Here are made-up things, facts about them, and rows of numbers that follow some of those facts. Name the thing behind each unnamed row.

There are 3 kinds of fact about the things: tamak, stiflegar, fadis.
nari {tamak=gronol, stiflegar=d}
truza {tamak=lofi, stiflegar=a}
faskevor {tamak=pizus bitre, stiflegar=a, fadis=leras}
plodo {tamak=tisken bitre, stiflegar=a}
plusti {stiflegar=c}
bigrisur {tamak=dumek}
dribos {stiflegar=b}
plona {tamak=brofam, stiflegar=c}
plelok {stiflegar=b, fadis=gufuzur}
plebrol {stiflegar=d}
riple {stiflegar=d, fadis=pemabro}
drufe {tamak=mefosos geklis, stiflegar=d, fadis=bregram}
mefosos {tamak=faskevor virak bibri}
lefik {tamak=graplek patrekem, stiflegar=b}
flokotru {tamak=letir driklufi, stiflegar=b}
putu {tamak=kadrok, stiflegar=a}
badroskim {stiflegar=d, fadis=digre}
zusum {stiflegar=a}
kadrok {tamak=bosak lofi lefik, stiflegar=a}
dodiskos {stiflegar=c}
nubres {tamak=keplal gronol virak, stiflegar=d}
zovom {tamak=stadebel, stiflegar=b, fadis=lefik}
letir {tamak=pizus, stiflegar=a}
fatos {tamak=posel brofam, stiflegar=a}
driklufi {tamak=letir patrekem kegror, stiflegar=a}
dutrisu {tamak=brebrimi, stiflegar=a}
lofi {tamak=plusak, stiflegar=a}
brobo {tamak=marol graplek, stiflegar=a}
pegik {tamak=stutrom dribos}
mistor {tamak=stadebel gufuzur brebrimi, stiflegar=c}
viplidri {tamak=zusum, stiflegar=a, fadis=gifon}
trister {tamak=dribos, stiflegar=b}
plorun {tamak=kegror, stiflegar=a}
patrekem {tamak=pizus rabik, stiflegar=d}
geklis {tamak=bosak marol, stiflegar=a}
brozar {tamak=brofam}
pofek {stiflegar=d, fadis=gilum}
mivi {tamak=brebrimi driklufi bratol, stiflegar=b}
dumek {tamak=dutrisu, stiflegar=a}
pizus {tamak=broklem, stiflegar=a}
maras {tamak=graplek brebrimi, stiflegar=a}
skodrer {tamak=nari}
malam {stiflegar=b, fadis=skifor}
tulu {tamak=riludek lafubrel, stiflegar=a, fadis=skidir}
steronos {tamak=rifum malam, stiflegar=b}
brofam {stiflegar=c}
lafubrel {stiflegar=b}
stutrom {tamak=mefosos groze luvi, stiflegar=c, fadis=gronefim}
lisu {tamak=posel pesi, stiflegar=c}
bigrom {tamak=nari, stiflegar=b}
plusak {stiflegar=b, fadis=bibri}
sakloplos {stiflegar=c, fadis=stepugrak}
veste {tamak=gilum tave}
bosak {stiflegar=b}
bregul {tamak=drogisku, stiflegar=c}
pemabro {tamak=fluflan}
bitre {tamak=fatos, stiflegar=a}
plesis {tamak=nubres, stiflegar=d}
groze {tamak=napok, stiflegar=a, fadis=plusti}
tave {tamak=driklufi, stiflegar=b}
klalom {tamak=graplek, stiflegar=b, fadis=liklu}
dosil {stiflegar=b}
mimir {tamak=marol bidrodil, stiflegar=b}
drogisku {stiflegar=a}
somas {tamak=rifum keplal nubres, stiflegar=d, fadis=digre}
riludek {tamak=rifum bibri, stiflegar=c}
manam {tamak=brebrimi, stiflegar=d}
fluflan {stiflegar=a}
stoskilar {stiflegar=d, fadis=zestun}
paski {tamak=patrekem}
skovik {tamak=ruvitrim, stiflegar=a, fadis=leras}
tisken {tamak=brofam}
trebruk {stiflegar=d, fadis=skegagra}
lumor {stiflegar=a, fadis=stepugrak}
stadebel {stiflegar=b}
mudroflas {stiflegar=a, fadis=pastum}
leras {tamak=mistor}
fabrol {stiflegar=c, fadis=geklis}
graplek {tamak=bibri, stiflegar=b}
pover {tamak=flosoflom truza, stiflegar=c}
zostan {tamak=brozar brimar paski, stiflegar=b, fadis=bregram}
skegagra {stiflegar=a, fadis=malam}
flosoflom {tamak=luvi, stiflegar=c}
klutugon {tamak=zevo plebrol geklis, stiflegar=b, fadis=bragras}
trabrir {tamak=viplidri, stiflegar=a}
liklu {tamak=faskevor bitre}
nozil {tamak=flosoflom}
keplal {tamak=stadebel virak, stiflegar=c, fadis=gronol}
kliplar {stiflegar=a, fadis=ruvitrim}
zestun {tamak=keplal nozil, stiflegar=a}
nagibru {stiflegar=a, fadis=riludek}
nomam {tamak=zovom, stiflegar=b, fadis=zoni}
forin {tamak=nomam, stiflegar=a}
bibri {tamak=plusak}
brurak {tamak=zusum maras, stiflegar=c, fadis=zestun}
zevo {tamak=brebrimi plodo, stiflegar=b}
napok {tamak=rabik, stiflegar=d, fadis=zoni}
zoni {tamak=zovom, stiflegar=a}
klasogrik {stiflegar=a}
gronol {tamak=zevo}
pesi {tamak=bratol}
stepugrak {stiflegar=b}
pluflak {tamak=mistor bregram, stiflegar=c}
bratol {tamak=pizus plusak, stiflegar=a}
marol {tamak=pesi, stiflegar=c, fadis=kliplar}
skifor {stiflegar=c}
floskal {stiflegar=d, fadis=steronos}
bidrodil {stiflegar=a}
fligram {stiflegar=d}
brebrimi {stiflegar=d}
broklem {tamak=tisken plona}
renar {tamak=mefosos, stiflegar=d, fadis=rabik}
kegror {tamak=broklem, stiflegar=b, fadis=fatos}
posel {tamak=broklem tisken, stiflegar=c}
ruvitrim {tamak=bosak gronol, stiflegar=c, fadis=gronefim}
pletru {tamak=nomam}
luvi {stiflegar=b}
pados {stiflegar=d, fadis=riludek}
virak {tamak=lofi gufuzur, stiflegar=d}
kosko {stiflegar=c, fadis=brobo}

Known rows:
brebrimi: [  3  -7  -2  -7  -6  33  16   2   3  -5   0  -8 -19   1   5  -5   9   8
   7  -3 -16  13  -9   5   7  26   7  -7   1  10]
ruvitrim: [  6   7 -14   8 -24  -4  -7 -13  10  17  30  18 -22   8 -15  19  -7  10
   5 -14  10 -18   2  -9 -16   6  -1   0  26 -12]
zostan: [ 10  -8   7   5  -6 -23 -25   6 -18   0  14 -11  10   1  12   1  14  -3
 -18  12   9  -8  26 -13  -7  -9  -9  10 -10  -4]
pizus: [ 10   0   4  -3 -15  11  -3   0   2 -13  -6 -14   1  12  16   5   3   8
 -11   5   1   0   4  -6   3  15  -5   7 -15   5]
stutrom: [ -1  14  -6   1 -19 -14   3  -2  14  15  15  15 -31   7  -7  12  -1  -8
   0  -3   0 -18  -7   0 -20 -11 -10  -2  20  -3]
klutugon: [-12 -13  -8   7  10 -16 -12   6 -14  -7   6   0   3 -10  10   1  15   7
   0   6  13 -10  15  -6  -8 -15   4   6  -6   0]
mistor: [ -6   6  -2   8 -12   5  18   1   1   7  10   7  -1 -15 -12   9 -13   4
   5  -5   2   7  10  -5  -2   7 -11   4  22  -9]
bosak: [ -9  -1 -10  -2  -1  16  -1  -3  -2 -16  -1 -10  -7   8  17  -2   6   2
  -5   2 -11  13   5   1  -4  13   4  -5  -7   7]
bragras: [ -1  12   6 -10  11  -7  -9   5  -5   7  -8  10  -1   9 -13 -14   5  -5
   4  -8  -2   6 -29   0  12  -2   4   0  -5   3]
somas: [ -6 -13  -6   5  -7 -12   3   0  -9  10  13  -5   3 -29 -15   2  -4  10
  17   9   7   0  14   1  -8 -15   0   3   5   0]
brozar: [ 10   5   7  -9  -6  -1   6  11   7   0 -14   0  -7  12   9   5   3   3
  -9   1   9 -12  -3  -3   3   8 -10   7  -6   6]
gifon: [  4   8   4  -4  16  -3  -7  -4   2   7 -10   8  -1   5  -5 -12   1 -17
  -1  -8  -2  -2 -21   8   5  -2   2  -6   3   2]
marol: [  6  18   1  -1 -26  -1  14   9  14  11  11  18 -23   6  -4  12  10  -1
   0  -2  -2  -7  -3  -1   5   0  -3   3   7  -1]
mudroflas: [ -3   5  -1  -6   3 -10 -18  -9   0   2  -5   1   6   6  -6  -7   4 -15
   3   6  -7  -5 -10  10   3 -18  11  -4 -10  -3]
plebrol: [  8  -4   4  -4 -14  12   6  -5   3  -3   2 -12  -1  -3  -4   6  -8  10
   5   2  -2   9   0  -2   3  12  -1   0   2   2]
forin: [-12 -11 -11   9   4  -1  -7  -6 -10  -2   9  -2  13  -9  -6   2  -9  11
   2  -3   2  15  11   0  -8  -1   0  -3   7  -2]
stegim: [ 13  -2   7  10  21   5  -9   3  -3   9  -4  13  15  10  -8  -6   1   6
   4 -11   1  -3 -16  -6  16  10  10  -1   0   0]

Rows to name:
No name comes twice in this set of rows, the named rows included.
[ -8  12  -5  -1 -20   3  19   2   6   6  15   8 -11 -10 -15   3   0  -1
   9   1 -14   6   4   1  -1  -6   0   0  11  -6] -> keplal
[-12  -1 -10  -8 -15  11   0  -6  -1 -14   3  -7 -20   7  13  -4  16  -8
  -4  10 -17   5   3   9  -5   0   7  -3 -13   7] -> plusak
[  1   0  -5   0  10  -6 -28 -13  -4   6   7   8  -2  23  -2  -7   7   0
   5 -12  -2 -19 -19   8  -5 -10  13 -14   2  -6] -> kliplar

The same things again, as new rows of numbers:
Some things and their rows:
zestun: [  2  -3  13   1  -7  -3  -1  -1   4  -4   4  -9   0  -9   7  11   3  -9
 -10   2   4   5 -14   6  -7  -6   2   5   8   2  -6   9]
skifor: [  5  -2  12   7 -16  -5  -1  -8   7   4  -5  -9   5 -20   5  15   0  -6
  -9   5   2  -3 -13   7   3   2   0  -1  -1   2  -7  13]
plona: [ -2  -1  13   2 -13  -5   0  -8   8   4  -3  -9   5  -6   7  10   1  -3
 -12   0   0   6 -14   7   6   3   0   6   0   1  -7  12]
truza: [ -1  -2  13   2  -8  -4  -1  -3   9  -2   3  -8   1  -6   5  11   0  -9
  -9   2  -1  10 -11   3   0  -2   0   3   0   2  -7   7]
bigrisur: [  4  -6  12   2  -9   2  -3  -1  -3  -3   0 -14   5  -4   6  11   1  -5
 -15   0   1   4 -20   9  -4  -2   3   5   9  -1  -3  14]
plorun: [  0  -4  12   1  -8   1  -2   0   3  -6   2 -13   3  -6   4  10   3  -8
  -9   2   0   7 -15   8  -4  -2   1   6   7   0  -3  14]
maras: [ -4  -2  12   2  -8  -2  -2  -3   6  -2   1 -11   4  -4   3  10   2 -10
  -6   1  -3  11 -14   6   1   0  -1   5   2   0  -5  14]
posel: [ -1  -1  13   2 -13  -5   0  -7   7   4  -3  -9   4  -7   7  10   1  -4
 -12   1   0   7 -14   7   6   2   0   6   1   1  -6  11]
marol: [  2  -6  14   0 -14  -4  -2  -8  12   1  -2 -13   7  -4   9   9  -3  -5
 -12   1   2   9 -10  10   9   6   1   6  -2   3   0   5]
geklis: [ -3  -2  12   2  -8  -5  -1  -4   9   0   1  -8   1  -7   4  10   2 -11
  -6   2   0  10 -13   5  -1  -2   0   4   2   1  -7  10]
rabik: [ -6  -2  12   5  -8 -10  -1 -10  13   8  -3  -4   2  -5   5  10  -3 -10
  -8  -2  -2  12 -14   0   8   0  -1  -1  -5   2 -12   7]
paski: [ -2  -3  13   3  -9  -4  -2  -6   7   4  -2  -8   4  -3   5  10  -1  -7
 -10  -1  -2  10 -16   3   5   0   0   2   0   0  -8  10]
trister: [  7  -3  14   0  -6  -1  -3  -6   2  -4   1 -11   2   0  11  12   0  -5
 -15  -1   3  -1 -15   6  -4  -2   1   3   5  -2  -5   7]
pesi: [ -1  -4  12   3  -9  -4  -2  -5   6   2  -2  -9   4  -4   6  11  -1  -7
 -12  -1  -1   9 -15   4   3   0   0   2   0   0  -7  10]
nari: [  2  -1  12  -1 -10  -2  -1  -4   4   1  -1 -13   3  -2   4  12  -5  -6
  -8  -2   4   7 -19   3   0   0   2   1   3   0  -3   9]
fatos: [ -4  -2  12   3  -7  -5  -1  -4  10   0   1  -8   2  -6   4  10   2 -11
  -5   1  -1  10 -14   5   0  -1  -1   3   2   1  -8  11]
plelok: [  4  -1  15   0  -7  -3  -3  -8   7  -2   0  -9   2   5  10  12  -3  -5
 -13  -1  -1   5 -13   3   2  -1   0   2  -1  -2  -6   7]

Name these rows:
No name comes twice in this set of rows, the named rows included.
[  2  -6  12   3  -9  -2  -2  -4   1  -1  -1 -11   3  -7   6  11   2  -6
 -14   0   2   5 -19   7  -3  -2   2   4   7  -1  -7  11] -> liklu
[ -5   1  13   3 -12  -9   0 -10  14   8  -4  -6   4  -6   7   9  -2  -5
  -9   0  -2  11 -11   4  11   4  -1   3  -6   2  -9  10] -> brofam
[ 13  -4  17  -1  -7   1   2   2   4 -10  10  -8  -6 -13  13  17  -2  -3
 -21   3  11  -1  -7   0 -12 -12   4   1   8   7  -2  -8] -> forin
[  4  -2  14  -2 -11   1  -2  -1   0  -1   0 -15   4   0   4  13  -4  -4
 -11  -1   4   5 -19   4  -2  -1   3   3   6  -1   0  10] -> renar
[ 15  -5  17   0  -8   0   1  -1   1  -7   7  -8  -4 -13  15  17  -4   0
 -26   1  11  -3 -11   0 -10 -12   5  -1   9   6  -3  -9] -> pletru
[ -3  -1  14   4  -9  -9   0  -9  13   7  -2  -3   1  -5   7  11  -5  -8
 -10  -2  -2  12 -11  -2   8  -1  -1  -2  -6   3 -10   3] -> rifum
[  3  -7  13   1 -13  -6  -2  -8  13   1  -2 -13   6  -6   9   8  -2  -6
 -12   2   4   7 -11  11   6   5   2   6  -1   5   0   2] -> ruvitrim
[ 12  -3  18   0  -2   0   2  -6   8  -8   5  -8  -5   0  17  16  -6   1
 -24   0   8  -4  -8  -3  -4  -7   1  -6   1   2  -4 -13] -> nomam
[ -7   0  13   3  -8  -8  -1  -6  15   3   0  -6   2  -3   3  10  -1 -12
  -3   1  -4  15 -10   1   7   1  -2   2  -5   2  -9   9] -> bidrodil
[ -3  -2  12   0  -7  -1   0  -5   8   1  -2 -14   3   4   2  12  -6  -4
  -9  -2   1  10 -17   0   6   3   0  -3  -1  -1  -3   6] -> napok
[ -6  -1  13   5  -9  -9  -1  -9  13   8  -3  -5   4  -2   6  10  -4 -10
  -7  -2  -5  14 -13   0  10   1  -2   0  -7   1 -11   9] -> brimar
[  0   1  15   1  -7  -7  -2 -11  14   2  -2  -6   3   5   9  11  -5  -7
  -9  -2  -3   8 -12   0   8   1  -2   0  -8  -1  -8   5] -> plusak
[ 11  -1  18  -1  -6  -3   0  -7   8  -5   4  -6  -3  -1  16  15  -6  -3
 -19  -1   5  -1  -8  -2  -3  -7   2  -1  -1   2  -5  -6] -> zovom
[  4   0  15   2  -5  -9  -1 -11  14   2   0  -4  -1   1  12  12  -6  -7
 -12  -2   1   5  -9  -2   4  -2  -1  -2  -6   2 -10  -1] -> stadebel

Now the same things, written a new way:
Some rows with their names:
pluflak: [ -9  -6   8  19  -4  -1  15   1   7 -12   3 -17  -8  13  -3  11  25   1
   3   2  20  -5  19   2  15  -5  -6  16  -1  13   0  -3   9  12]
flokotru: [ -1  -6   8   2  -3 -19   4   7  19 -23  17 -24   7  11  12 -27  -5  -6
  -4 -15  -5   4  -5  -5 -13   6  -6  -3 -17  19 -14   9  13  -1]
rabik: [  7  -2  -8 -10   6 -11  -7   2  -3  22  -5   5  -2  -1   6   9 -14  14
  -5 -29   2   1 -28  -7 -17   7  17 -20  11 -15  -1   8 -10 -17]
brebrimi: [ -5 -20 -23  13  -9  -1 -18  17 -12  35 -18   0   1  26   8  33  20   4
  19 -20  -6 -21 -34 -21  12   3  -5  28  15  -4   9  12 -19 -16]
gufuzur: [ -6  -1 -15  11  -2   0  -9   3 -13  28  -5   9 -13  -5  -6  28  15  15
  15 -16  16  -9 -11 -13   8  -2   8  22  19 -19   6   5 -15   2]
patrekem: [  6 -10  -1  -2   1 -11  -4   1   9  15   4   2   8  19   9  -4 -28  -1
 -10 -21  -7   0 -27  -7  -8   0   1 -15   0   5  -7  12   5 -19]
groze: [  0  12   7  -5   4 -19   6 -15  10  21   8  28 -12 -10 -10 -13 -25   8
  -8   1  -4   7  -5  16   0  -1  -1 -22   8 -13  -8   6   0  -9]
pegik: [  6  14  16   2   8 -11  15 -17   5  -6  23   8 -10 -12  -3 -20 -29   7
 -12  -3  18  22  12  13  -4  -9   9 -24   6 -13 -10  -4  13   9]
truza: [  0   9   2   4   0 -15   1 -13   8  30   5  33 -17 -10 -14  -5 -10   5
  -4   2   4  -1  -2  11  13   0   3  -3   7 -15  -6   6   0   3]
riludek: [  0   9   7  16   3 -14   4  -9  13   1  19  16 -11  -8 -16  15  -4  12
 -13 -11  18   2   9  11  10 -10  17   9   9   4  -3   7   6  -2]
putu: [ -2   1   5   7  -4 -14   4  -7  14  14  11  16  -9  -1  -6 -11  -6  -2
  -4  -1   9  -7  -1   7  13   2   2   4  -2  -3  -9   9   9  12]
manam: [ -7 -16  -2  23 -10  -1   3   6   6  -7   3 -19   3  27  10   1   2  -7
   9  -5   8  -7   1  -9  18  -2  -8  20  -4   8  -4   6  11  12]
bibri: [  4   6  -9   5   2 -10  -8   1  -5  31   8  23  -9  -4  -5  10 -13   9
  -6 -23  18  -8 -18  -3   0  -2  11   8  11 -12  -3   6  -5   1]
kosko: [ -3  -1   8   5   5  -5  14  -3   4  -1  -1 -18  -8   7  -2  12   8  12
  -1   0   4   6   6   3  -2  -1  -5 -13   9   2   3   1  -2 -11]
tisken: [  3 -18  -9 -10  -2  -9  -8  12   0  10  -3 -20  12  14  16   1  -2   7
   3 -29  -3 -15 -34  -9 -17  13   6 -12   1   1   0  16  -8  -8]
rifum: [ -5   7 -11   7   5  -2  -6  -1 -16  36  -2  20 -16  -7  -7  24   0  20
  11 -12  10  -2 -13  -4   2  -3   8   9  24 -26   5   1 -14  -8]
zoni: [-14   0   2   8  -4  -7  11  -3   6 -11 -11   0 -13   1   3   4  23   4
  14  15   6  10  22  -8  19   3  -3   4  -2 -19   3   1   0  11]

Rows to name:
No name comes twice in this set of rows, the named rows included.
[  2 -11 -10 -15  -4 -20  -9   6  10  31  -6   4   5   8   4  -3  -7   5
  -5 -19 -14 -20 -38  -1  -6  15   3 -12   1   0  -3  19  -5 -18] -> pizus
[ -2   6  -8   6  -3 -14  -9  -6   5  43   4  38 -15 -10 -15   7  -5   6
  -1  -5   1 -15 -16   6  15   4   2  11  10 -13  -3  11  -6  -2] -> lofi
[  5   4   7  22  -3  -9   6 -11   7  10  21  14  -1  10  -8 -14 -26 -10
  -9  -4  14  -4   2  10   9 -13  -6   3  -5   8 -12   5  28   8] -> drufe
[  0   6  -6  25  -3  -3  -2  -8  -5  32  10  35 -16   7 -10  14 -12   3
  -2  -4  11  -3  -7   3  20 -13   0  18  14 -11  -3   5   1  -2] -> virak
[ -1   1 -10  16   0 -13 -13  11  -2  33  13  20 -11   0  -3  16   7   5
   6 -24  -7 -15 -24  -7   2   3  -8  26   8   0  -3  12 -10 -13] -> bosak
[ -9  -6  -2  21  -9   0   7   6   0   6  -3 -11  -9  10  -7  22  23   5
   6  -3  21 -14   6  -6  14  -1  -3  25   4   8   5   2   2   7] -> mistor
[  1 -10  -6 -10   5  -7   1   4  -4  -4 -11 -17   3   7  17   6   3  14
   7 -18   2   6 -13 -11 -12   8  11 -15   6 -10   2   7 -11 -10] -> gilum
[  1  10   2  10   7  -3   7 -10  -9  17  12  19 -17 -10  -7   5 -10  15
   1  -3  16   9   6   6   2  -8  11  -6  17 -20  -3  -4  -1   5] -> nozil
[ -3   5   0  30  -4  -1   0  -8  -1  17  10  22 -13   9  -9  10  -8  -1
   3   5  11   1   5   2  23 -15  -2  22  10  -6  -4   3   8   8] -> nubres
[  7  16   7   8  11  -9   8 -11   2  22   7  24 -19 -11 -19  16 -16  13
 -11  -3  13   7   0  15   3 -11   5  -9  17  -6  -3  -4  -7 -17] -> flosoflom
[ -6   0  10  22  -8 -10   3   4  15  -7  27 -11  -1   7   4 -19   5 -10
   2  -9   9 -13   7   0   2   2 -15  28 -12  22 -13   5  22  21] -> klutugon
[  3  16  14  18  13 -15  15 -17  17  10  17  15 -16  -1 -20   0 -32   8
 -15  -8  18   4  -1  29  -7 -18   8 -12   0   5 -12  -3  -1  -7] -> stutrom
[ -2  -9   7  13  -8 -13   0  10  19 -16  21 -23   6  11  13 -21   6 -13
   0 -21   3 -12   0  -6  -2   9 -12  19 -20  25 -12   9  16  12] -> mivi

The same things again, as new rows of numbers:
Some things and their rows:
pados: [ 1 28  8 -5  6  8 10 22  7 -2  8 -2 -4 -5 -4]
skifor: [ 11  -3 -19 -12   6  17  17   4  -1  -6  -3   2 -26  -3   0]
mistor: [  0  -7 -10 -10  13  -9  -6   2 -13   1   1  -1 -12  -1   3]
tave: [ -1  -5 -20 -11   3   4  -1  11  15  -3  13 -19  13  -3   9]
driklufi: [ -3 -12  -6  -6  -2 -11  -1  11  21  -6  -1  -6  -1  -1   8]
flokotru: [ -2 -10 -17 -19   2   6  -5  12   7  -6  21 -11  22  -3  10]
kegror: [ -1 -19 -26   2   5   5   6  25  17  -4  29 -26   0  -2   5]
patrekem: [  5   7  -8 -15  11  -9   1  17  21  -6  -2 -12  14  -5   2]
manam: [ -1  13  -6 -14   9 -21   5  11  -7  -2  14  -5   7  -5   1]
fluflan: [ -1   6  10   6  -4  13   7   6   8  -5   1   4 -18  -2  -1]
dodiskos: [ 10   3  -2 -10   5  20   4   9  -1   0   5  -3 -27  -3   1]
sakloplos: [ 10   7   5  -5   5  20   3  15  -2   4   3  -4 -23  -1   1]
drogisku: [ -1   2   9   8  -4  11   7   9  10  -4   1   8 -18  -2  -1]
bregul: [  9   1 -10 -14   2  17   0   8  -5  -1   5   5 -26  -1   0]
rifum: [  1   5  -6  10  14  -2 -13   0   8   1  -8  -8   2  -2  -1]
zovom: [ -9   3  -5   8  13   2 -16   6  -3  -1  18 -18  -1  -4   2]
zostan: [ -3  -8 -13 -19  -1   5  -4  22   4  -2  27 -15  23  -2  11]

Name these rows:
No name comes twice in this set of rows, the named rows included.
[ -7  -9   5   3  -2 -13  -6  17  -7  -3   9  -2   2   1   2] -> skovik
[ 4 23  5 -2  6 12 19 19  2 -7  9 -1 -1 -4 -3] -> trebruk
[  5 -11 -12 -23  12   3 -19  11  -6  -6  -5   4   7   1   4] -> pover
[ -3   6  -1 -17  12 -12  -4  23  -2  -3  11  -3  23  -2   2] -> drufe
[ -5 -11  -4  -9   8  -8  -7  -1  -2 -19   3  14   2   1   1] -> zestun
[  5   2  10 -20  13   9 -20  14   3  -3 -11  -4  10   1   8] -> stutrom
[ -2  10  -5  12  16 -21   7   5  14   1  -3 -18 -10  -6  -2] -> brebrimi
[  2   0  -7 -18   5   6 -21  10   4 -10   2   4  27   0   2] -> pegik
[ -7   3   2 -10  14   5 -11   9   0  -6  18 -10  24  -1   9] -> klalom
[ -4  -5  13  -4   3   1 -11  17  18 -10  -2  -1   6   0   5] -> groze
[  9 -12 -33  -2   4  -1   0   8  24  -6 -11 -10   9  -3  -1] -> rabik
[ -5  -2   5  15   4  -6   1   3  11  -2  -3  -3 -14  -2   0] -> zusum

